Each row is followed by its grade, which names the range that a hidden value of the row falls in. A new part has a new value, new ranges and new names.
[ 256   84   12   11 -160 -179  187  -81  -37  116 -190  333  210 -335
  -62  326  247  196 -131 -236   67  -51 -219 -181 -196  127 -266  116
 -298 -474 -111   81 -177   33  -13 -168  -89  129 -150 -242 -140   39
 -117]	S
[-193  -90 -171  235   16  161  -46  213   57  206  148   56    1  -25
   30  -56   56  -64 -186   98   11   24  128   35 -127 -243   91  -27
  309   53    4   -4 -184   -9  265   88 -135 -220   39  -97 -220  135
  -20]	U
[-155 -282 -152 -163   16  721  249  -76    1  350 -239 -138  260 -141
   15 -156 -204   17 -142    1 -311   60  106 -173  -87 -110 -330   25
  -85  -12 -217 -327  118  112  221  190 -318  166  -88  -99 -333  172
  100]	A
[  92   66  151  -10    3   43   25  -61  -74 -155   24   75  207   77
 -238  241 -129  154  -52 -302 -114  -76   -8 -219   44   -8 -105 -116
 -131 -338 -174   39 -157    1   -5   89  211   20   10 -194  125   50
   47]	A
[  17 -273 -103  201  198  -83  245   23  291  -30   -5 -142 -172  116
    8 -173  -65   13 -128  293  129  102 -168  -74  194   -9   75 -170
  321  149   85 -441  255  175  -59  188 -123  -21  -84 -122   12  186
 -147]	K
[ -50  -70 -145  144   29    7    3  198   76  131   13  204 -161 -109
   88   13  169 -104 -146  102  178   63  -89  -29 -192 -231  175   44
  322  -93  197  127 -134   23  247   -3 -278 -224   57 -128 -158   73
 -130]	N
[  26 -292  -16 -223   58  605  203  -16   67  102 -288 -118  171  153
 -107 -196 -159  -57    9  -42  -93   64  106 -130 -129 -255 -100   12
   84   -7 -137 -149  108  154  165  225 -148  242  142   70 -371   99
  123]	S
[ 136 -167  -61  317   28 -145  289   70  222  -32  181  -59 -211  185
 -149 -196  -18 -100  -27   53  235   97  -67    1  152  -59  233 -172
  259  -66   63 -350  160  147  -19  201 -106   28  -35 -117   51  104
  -69]	U
[-348 -325 -140 -325  356 -146  219  288  -86 -357 -562 -310  184   16
 -445  243  -64  776  -79  204  135 -229 -125   47 -186  291 -442  194
  116 -169 -125 -239  102  110 -435 -184  120  101 -113  -49 -102  -97
 -287]	E
[-436 -117 -260 -148  269  -26  101  289 -213 -246 -298 -342  143  -15
 -348  217   45  789 -172  312   12 -203  -91   23 -140  229 -457  120
  114 -213 -285 -282  -74  -36 -291 -296  286   87 -215  -26  -62   41
 -243]	L
[ 237   86   63  172 -112 -356   73   72 -118  -89  -44   49  162  -26
 -286  321  155  272  102 -132  174  -67   30   -6 -132  129 -180   46
 -238 -401  -78   64 -133  -69  -31 -128  127  348   45   65  -27 -144
 -164]	N
[ -54 -137  -36  144  130   61   99  206  155 -158  125 -101 -151  221
 -267 -151  -47  -32   61   31  276   76  102  115   40 -185  152  -73
  297 -158   92 -142   66   58   68  185  -97  -23   28  -53  -52   -8
 -101]	S
[-385  -98 -112   47  168 -256 -147  433 -163 -222 -125 -253  327  100
 -442  302  -22  598  -31  139   83 -251  274  259 -224  105 -306  112
  100  -52 -153   60 -251 -125 -149 -128  303   48   65  137 -190 -158
 -204]	N
[  32 -149  -28  215   40  -75   -1  221  180  -15  128   27  -34  257
  -67 -151   30 -133  -32   91   63   73    0   58  -12 -232  164 -150
  288  161   15   38 -106   38  105  165   19  -97  133   -1 -207   45
  -37]	N
[-123 -125  -66  154  102  147  -31  163  140   48   70    5    0   31
  -79  -45  -16  -53  -72   55  152   42  169   72  -71 -230   87   -8
  285  -26   96  -28  -53   25  208  166 -159 -130   65  -68 -190   65
  -71]	U
[-157 -233 -156  174   44  382   48   57  -45  270    9 -216   96  154
   70  -91 -158   11 -185  195 -234  -15  215 -168  -68 -208   49 -116
  312  287 -160 -258  -20   63  250  167   39   56  207  116 -161  234
  146]	A
[  -3 -287  -32 -140  210  406   39  100   64  -11 -286  -73  -89  324
   65 -114   37   13  -99  239    0   52  -46 -261 -202 -366  130  -33
  525  224  -75  -22    5  165  165   56   93   27  334  143 -281  185
   72]	N
[  33   94  253  -82   94   20 -114   22   72 -288   12  110  359   15
 -376  261  -58  217   83 -336   -8  -14   92   11   55    7 -396  -40
 -322 -422 -172  169 -186  -81  -27  101  153   13 -133 -247  -81 -120
 -123]	A
[ 286 -360 -165  515  -10 -380  294  -83  430  351  -90 -213   27 -207
  134 -165   13 -140   49  454  350  180  100  234  110  123  -23    4
    1  312  366 -549  453  117  110  266 -542  483  -23  237 -335   32
 -331]	L
[  46 -158   43   97  179  -34   27  148  295 -171   48  100 -117  279
  -73 -131   61  -81 -102   68  174   77 -122  -42   38 -251  198 -149
  432   86   22   -5  -55  136    2  165   74 -243   73 -157 -143  139
  -49]	S
[-178    0   24   90   83 -395 -263  365 -145 -220  -84  -78  354   11
 -371  395   29  431  102   13   70 -164  195  252 -220   91 -305  109
 -136 -129    1  323 -303 -209  -36 -104  189   72  115  123 -181 -293
 -281]	E
[  75 -149  -32  168  125 -215   96   21  252 -101    0  -46  -60    5
  -56  -51 -147  -86  -27  130  205   65 -118   62  151  -32  160 -101
  153   -7  314 -150  148   57   11  246 -219  -25  -26  -77   11   58
 -201]	L
[ 220  -53  147 -155  -74  -35  126  -52 -106 -122 -210   62  242  -16
 -258  208 -233   30  131 -348  -78  -48  -93 -126  -58   46  -83   -3
 -339 -367   89  172  -19    1   11  150 -117  224  108  -59   36 -156
  -40]	E
[ 380   46  180  103 -101 -298   36 -127  -15  -46 -157  161  240  -57
 -147  383   23  105   38 -233  165  -88   40 -140 -117   39  -14   36
 -182 -301   69  135  -91   18   37   35   70  301  198   58  -27  -38
  -64]	S
[  37 -191   40  210   97  -68  -34  165  313  -49  109   26   68  254
  -94 -156  -34 -148  -38   60  108   69   84  113   47 -236  136 -152
  288  226   38    2  -62   73   73  274   15 -129  115  -32 -275   67
  -41]	S
[-206 -128  100 -253  117  496  -28  -20   30  -65 -129 -113  438  -61
 -293   58 -463   38   46 -286 -217  -24  262   30   59  -86 -332  -12
 -273 -236  -18    8   13  -32  141  362 -210   38  -65 -162 -139  -65
    5]	K
[ 289  -22  155 -127 -108 -138  128  -69  -64  -93 -179  201  257   43
 -143  206 -115   32  -15 -333 -198  -65 -264 -248  -48   38  -77  -92
 -272 -232  -74  214 -154   43  -66   77   77   93   82 -147    8  -25
   34]	E
[   2 -277   84 -285  -44  225  163  -38   32    7 -282  -46  532   84
 -243  -17 -558  -73  -35 -360 -362 -134   45  -45    4  -29 -109  -87
 -249   40  -36   55  -15  102  -49  425 -121   75  109  -82 -198   -5
  166]	N
[ -35   79   18  179  -26 -282 -102  114 -102  -37    9   81  314  -82
 -208  395   72  348 -128 -111   10 -178  116   -8 -138   87 -197   26
  -80 -201 -150  110 -308  -85  -26  -89  244    4   18  -72  -66    2
  -92]	U
[ 203  113  -18  226 -129 -110  205  -74 -166   88   26   20   85 -148
 -152  283  210  322  -27  -81   24   -3  -36 -212  -52  182 -309   -1
 -273 -465 -267 -222  -58  -31   25 -194  100  360 -133  -81   72   29
 -106]	A
[ -29 -177 -129  -79  -14  508  217   30  -70  165 -124  -45   -7  116
  -26 -140  -55  -27 -137  -17 -121   19  -10 -239 -151 -243   65  -31
  230  -79 -173 -159  -20  128  187   82  -63   74  112  -26 -173  205
  162]	S
[  -2 -104    4 -244   -8  500  228 -209  -78  137 -249    6  256 -224
  -77  104 -298   47  -99 -259 -242  -14  -20 -287  -15   -1 -252   17
 -262 -355  -65 -162   90   81  139  184 -279  142  -96 -225   -9  109
   68]	K
[ 324   23  117    7  -78 -287  152  -57 -161 -133 -199   71   94   -8
 -210  348   -5  192   88 -199   89  -78 -146 -214 -108  121  -32   15
 -208 -405   50   90  -31   13  -42  -58   56  322  150   27  141 -105
  -99]	E
[ -61  -61 -103  138   75  -96  -85  249   36   29    8  176 -191 -107
   48   79  139  -90  -42  108  205   75 -108   18 -192 -205  189   61
  273 -123  332  246 -127  -40  258   -5 -315 -235  107  -97  -88  -55
 -225]	E
[ -74 -191  -55  261  100 -177   69   77  263   48  139   48   36   43
   18  -55 -153  -78 -237   68  -38   -1  -73  -22  154  -49  133 -200
  263  212   85 -167  -14  106   -7  268  -84 -316  -48 -259   -9  182
  -50]	A
[   3   88   19  272  -31 -288   -6   58 -150  -55   88  -94  233  -75
 -293  381  -18  374   -3  -82   50 -127  191    1  -13  193 -241  -11
 -202 -323 -116 -101 -125 -110  -15  -55  174  221  -29   -9  114  -72
 -146]	A
[-451  -18  -92   93  147 -205 -235  326 -133 -107  -66 -129  439 -161
 -375  438  -88  547 -122    7   78 -283  387  270 -208  118 -332  167
    9 -159  -46  100 -293 -158  -40  -56  138 -105  -20  -23 -157 -113
 -211]	U
[  33 -105 -142  252   26 -151   84  189   74   88   43   86 -243  -28
   36   -4  140  -85  -65  167  265   71  -77   -8 -126 -154  246    6
  335  -74  250   -4  -12   39  190   13 -258  -71  103  -26  -52   30
 -167]	N
[-285 -117 -134   76   71 -385  -79  317 -108  -51 -190  -91  421  -65
 -270  353  -23  520 -178   92  -22 -286  133  172 -229  177 -282  105
   30   50 -124   71 -279  -66 -180 -108  215  -30   28   35 -222  -55
 -165]	N
[-567 -233  -36 -281  472   57 -112  293   47 -373 -367 -242  391   40
 -411  293 -107  766 -206  161   15 -243  135  103 -108  128 -551  124
  205  -19 -263 -121 -113   32 -317  -67  311 -214 -151 -180 -221   14
 -218]	A
[ 209  -70   65 -202 -132   52  242  -78 -129   -6 -225  145  216  -59
 -150  129 -198   -2   -7 -359 -236  -46 -273 -249  -68   52  -90  -41
 -325 -333  -28  122  -61   58  -18  104 -131  123   17 -186   27  -34
   43]	E
[ 224   51  156  -68  -77 -194   67  -51 -131 -163 -145  137  189  -41
 -256  351 -181   80   64 -366   43 -119  -60 -151  -74   48   30    3
 -226 -451  137  218  -98  -11    6   88  -22  149  140  -73  160 -113
  -44]	N
[-116 -208  -81 -164  100  640  125  -58   27  209 -208   13   95  -37
   90  -70  -89   -7 -217   10 -202   45   -5 -296 -122 -243 -102   -5
  194   -8 -153 -153    2  140  230  128 -153  -61   35 -153 -231  255
  120]	A
[ 279   10  156  -98 -110 -194  131 -105  -90 -105 -190  185  240  -56
 -193  312 -193   43    5 -383  -49 -117 -153 -208  -56   72    8  -27
 -268 -370   88  192  -93   37  -38  112  -27  131  113 -125  117  -56
    0]	N
[  39 -330 -177  457   36 -324  284  -22  260  233   44 -249    9  -85
   23  -90 -250  -55 -101  283  134   22   98  100  194  148  119 -123
  145  268  276 -553  346  131    8  324 -356  168  -15   40   15  108
 -167]	K

[ 180 -322   60   62  327  192   12 -157  147  -74 -396 -106  218  576
  -95  101   56   22  253  -90  -56 -371  -19  -34  117  452   80  419
 -267  261 -310  -30  -48 -324 -188  195 -232  -69  -11  545  326    9
  296]	B
[  21   93   24 -198 -182 -204   64  -46 -323   30  109   11  -65   -1
 -121   61  -42  -31 -228  -86 -109   22 -131  -25   68   26   34 -113
  218 -199 -161 -228  236   73  -95 -210  114  -13  141 -238  -86   48
  -61]	M
[  35  104   52 -192 -245 -180  114  -57 -367   42   48 -115  -76   46
 -156  -36   -6   95 -268 -108 -164 -107  -30  -88  100   -7   86  -76
  129 -156 -203 -240  274  148 -108 -301   22   -5  114 -230  -95   81
  -64]	R
[-106   38   15 -148 -176  -95   66  -21 -333   55   98  -30  -52    9
 -116 -102   -4   57 -300   -3  -85   41  -67 -104  -25  -55   80  -68
  175 -155 -167 -225  188   43  -65 -166  108  -34  121 -217  -74   84
  -76]	M
[ 119  213  -14 -322 -283 -420   81 -149 -465  144  142  -16  -98  -79
 -169  129  -93 -131 -276 -330 -367  -22  -68  -36  182    0   -2 -155
  405 -340 -155 -162  299  188  -99 -385  130   34  207 -247 -183   78
 -180]	R
[ -83  177   57  -16 -173  -30  126   -1 -248  -55  113 -206  -93   -4
  -29 -114  -19  177 -241   52   68   35  -85  -23   48  -83   60  -72
  100  -93  -53 -190  100   87   52 -214   79  -19   85 -382 -117  -16
   34]	F
[ 447  182  -34  194  -21 -355  148 -165 -174  -87 -262 -268 -156  402
 -175  241  -93  287  112 -132  -71 -303  -16  -67  184  132  -91   91
  -73 -114 -192  -28   48    4 -213 -165 -195  169  -52 -158 -237 -235
  188]	M
[-169 -119   28 -168    7  113  -16  -23 -167   84   92    5   54  -19
   -5  -89   39  -74 -208   35  -98   87 -102  -77  -79  -32   78    0
  181  -62 -102 -102  129    8   16  -14  179 -162  175   -3  134  167
 -114]	M
[ 134  -56   50  101  155  -63 -170  -70 -146   91   68   95    6  153
   48   11 -130   49    1  -65 -100  151 -172  125 -108   55  -38   83
   74  -81    9  -77  -12  -26   48   -3  195  -38  206  -21 -103   40
  123]	F
[  81   16  -89 -109 -118 -280   57 -162 -405   76  -19   28    4  173
 -346  204  -18  -35 -197 -350 -245 -131  -58  -40  179  276  -14   14
  198 -217 -267 -190  173 -219 -209 -220   15  104  101  -81 -180  -83
   -6]	W
[ -24   60   20 -225 -180  -72   97  -50 -326   76   92 -153  -60  -18
 -145   64   32    6 -250 -108 -166 -113  -62 -126  159  -33   50  -74
  278 -146 -185 -115  241  139  -73 -250   77  -88  153 -246    0   72
 -151]	R
[ 282  411  -30   95 -168 -414  258 -142 -179 -145 -117 -346 -221  197
  -60  134 -146  190   -2  -59   39 -139  -40  -53  208  -10  -73  -24
  102 -192 -105  -62   14   82  -90 -225 -119  160  -39 -389 -255 -240
  146]	Q
[-270 -110   33 -213  -53   73  -11   17 -211   75  155  127   53  -51
   22 -233    6  -94 -294  127  -38  222 -123  -84 -174  -93  130  -33
  199  -73 -113 -211  130   -6   16   32  203 -128  151  -19  102  215
  -86]	M
[-240 -135    6 -191  180  127  -48  -49   49   54   55   78  107   16
  160  -84  -48 -296  -77  127  -10  238 -163  -64 -131    1   55  113
  311  -36  -91  -13  -62 -133   50  233  226 -225  192  159  293  168
  -52]	X
[  14  -95 -118 -176   94  -59   77 -102 -150   18   42  115   68  154
 -161  306  -16 -265   26  -86   -8  -37 -226  -87  250  155  -47   59
  414  -18 -214   36   14 -199 -133  158    8    2   24   40  132  -94
   52]	B
[-262 -247 -201  379  416  617   82 -113  163   16  -64 -353  170   38
  104 -142  223  152   25  170   83   65   -1 -151 -145 -195  -72  167
   -5  207  286  498 -325 -221  344  333   88 -120  -69  211  197  -95
  -62]	F
[ -90 -150 -153  -43   93   91  128  -94 -154   -9  -36  -19   91  197
 -234  192   89  -89  -47  -49   34 -116 -125 -158  190  157  -14   97
  245   39 -213   46  -18 -298 -119  149  -55   18  -48   50  110 -132
   44]	B
[  24 -156   -8 -137   96   49    9  -76 -113   16  -16   38   92  155
 -127  208   35 -135  -25  -95  -73  -84 -167  -26  133  211    9   68
  171  -11 -193  -59  104 -150 -111   38   49  -85  106   83  155   12
   15]	W
[ 158 -102   28   65  285    2  -43 -108  159 -116 -130   61  100  248
   80  220  -71 -158  208   -2   71   57 -232  163  -26  308  -60  132
  -58   14  -46  -42  -54 -250  -31  193   84  -67   93  216  166  -57
  197]	X
[ 146   69 -212  214   67   21  294 -133  -21 -131   62  -16   33 -123
  149 -108   96   95   54  209   82  241 -137   19 -174 -400  -98 -274
 -130   52  469  304   -5  208  292  198  -18  260 -314  132  -96  -97
    5]	M
[  21  133  -80 -100  -67 -179   67 -107 -226   -2  122  -52  -50  -69
 -147  313  -26 -165 -136 -201  -71   50 -190   62  147  154 -105 -135
  308 -260  -52  -72  131 -117  -26 -170  206  -28  171 -280  -90 -123
 -104]	X
[ -52 -114    4 -163  -99   18  -17  -53 -413  203  103  -38    1   85
 -196  -66   40   83 -253 -131 -250 -119  -20 -166   80  -63   85   41
  247  -56 -211  -95  197  107  -70 -172   61  -67  159  -93  -25  140
  -97]	B
[  41 -228    1   75  487  302  -67 -130  367  -45  -97   12  209  116
  330   46   -7 -256  292  136   28  183 -204  113 -159   58  -55  179
  -10  157  191  272 -191 -112  214  411  154 -192   83  493  401   92
   89]	Q
[  42  368  129 -255 -312 -352  120 -136 -361   51  138 -180  -96  -95
   37 -151 -165  -12 -301 -253 -276   60  -15   58  146  -50   91  -89
  269 -264  -52 -248  190  266   68 -470  113   13  220 -294 -185  133
  -36]	Z
[-172  -48  112  -78   14  127  -72  -49 -193   76  122  -34   94   -1
   32 -183  -25    5 -240 -104 -135  132  -85   75  -39   76  103   72
  116  -47  -35 -185   52  -53  120 -150  205 -133  242  -33   26  161
   15]	Z
[  41   83 -105   -5 -123 -160  158 -110 -316  -10  -49 -185  -72  145
 -293  193   37  104 -182 -161  -76 -177  -41 -134  188  127  -36  -17
  173 -172 -220  -85  117 -146 -164 -184  -27   66   25 -255 -149 -164
  -33]	R
[-229 -269  -17  -81  224  358 -104   24   -8   71  154   54  109  -62
   42   96   98 -172  -86  128   45  163 -239  -26  -87   -1  -13    8
  251   15   -6   60   31 -114   92  191  296 -277  208    9  274   97
 -135]	T
[  96  143   -6  -47   -8 -187  126 -101  -47  -89  -10  -35  -35   61
   95    7  -94  -72   -5   58   27  119 -141   28  -24  -28  -13  -47
   89 -101    6  -62   32   40   20   18   51   38   18  -34   -3  -15
   74]	X
[-201 -308  101  -39  220  387 -164    7   18   81   87   62  172    5
  126 -173   80  -62  -96   99  -46  166 -143   77 -251   39   89   83
  -59   85   38  -77   64  -57  154  112  275 -270  239  211  267  250
  -42]	X
[  79  113 -430  382  365   44  313 -263  195 -293  -17  -78  134  -38
  -57  596   82 -263  257 -106  279  215 -331  174  234  207 -364 -137
  212  -44  408  505 -359 -575  230  365   45  269 -286   46  -62 -604
  117]	Z
[-163 -298   95  -48  204  287 -183   14  -35  122   83  119  127   55
  135 -222   22  -32 -101  148  -66  193 -135    6 -286  -49   98  106
   13   60  -14  -85   48    0  102  150  251 -236  228  196  214  270
  -25]	T
[  73   94  -59  135   50 -109  154 -129  -21 -120 -121 -112   -2  177
   34  -73  -43   77    9   58   60   58  -57   -1  -78   22  -12   41
  -90  -38   19  -30  -62 -113   26   62  -33  103  -71   48  -58  -94
  147]	X
[ 286   30  -89  110  207 -139  131 -267  101   24 -171  -29   83  106
  325 -281  -82  -16  186   58 -247  173   26  -11 -259 -312  -27   46
 -127   34  318  314 -102  262  224  210  -57  154 -139  547   35  140
   60]	M
[  -6  132   20 -102 -116 -164   50  -77 -232  -16  115  -22  -32  -33
  -64   65  -54  -66 -183 -131  -61   94 -146  100   31  112   -1 -103
  135 -198  -46 -214  153  -38   10 -202  175  -15  165 -211  -98   -4
  -12]	Q
[ -30 -156  192  -81  300  239  -83   16  274 -125   27  148  164  116
  374 -114  -92 -200  159  285  186  274 -298  177 -151   59   93  132
  -21  185   48  -90  -75   -9  147  316  152 -206  124  277  380  195
  236]	F
[-202 -186   91  -69  147  222 -160   -2  -87   69  170  144  141  -11
   84 -121  -14 -109 -153   13  -31  251 -202  128 -156   95   73   57
  102   -3    6 -160   28 -129  132   51  296 -188  255   63  128  175
   28]	F
[ 261    3  -55  -23   32 -214  115 -250 -153  -42 -272 -179   66  343
 -317  376   18  -46   41 -436 -243 -370  -10   20  299  515  -51  151
  -25 -118 -285  -87  116 -316 -240 -200 -125   67   62  137  -20 -160
   84]	W
[  68  136   82 -148 -129 -172   77  -89 -199   65    5 -152  -77   30
   92 -198  -83   56 -155    3 -193   13    4  -81  -57 -175   83  -12
  105 -126  -66 -104  153  284   20 -183   59  -53  132  -69  -17  179
  -56]	T
[ 218  -29 -120   70  109 -166   12 -261 -165  108  -90  -16   78   90
  -66   71   -9  -41   -2 -310 -363    4   -7   60  -63   88  -89   14
  -15 -152  107  117   59  -48   53  -83   79   97   70  269 -115   10
  -58]	M
[-403 -323  -97 -255   88  340  -17  -29 -236  181  146   33  169   -8
 -205   35  159 -224 -267  -62 -115  -16 -106 -223  101   67   77  102
  453   23 -238   26   58 -244  -28  112  166 -225  174   65  278  117
 -194]	B
[ -74  -80 -178  180  465  201  188 -188  446 -205 -226  -84  192  188
  303  -12  -10 -256  295  262  232  224 -146  -41 -117   11  -76  208
   50  164  175  370 -417 -351  180  603  -31   -2 -186  491  349 -130
  187]	Q
[-282  -76  -11 -253  -17  162  110  -26  -75  -21   89  -35   92  -93
   -5  -22   90 -216 -220   71   16   97 -139  -83    3   30   82  -49
  236  -49 -105  -91  117  -98   24   38  160 -176  111   -5  249  111
 -141]	M
[ -25  -62   73  -22   43   47  -68  -83 -141   98    7  -86   34   77
   34 -150  -17   52 -131  -66 -179   35  -27   17 -133   19   60   77
   -9  -67  -37 -105   88   35   62 -109  162 -127  213   46   26  159
  -28]	X
[ 177  170 -236   37  228 -243  385 -331  380 -397 -179  170  243  -15
  223  199  -34 -528  307  -41  148  341 -255  321  -57  277 -145 -154
 -180  -32  386  161 -150 -383  188  379  -40  307 -320  609  154 -221
  213]	X
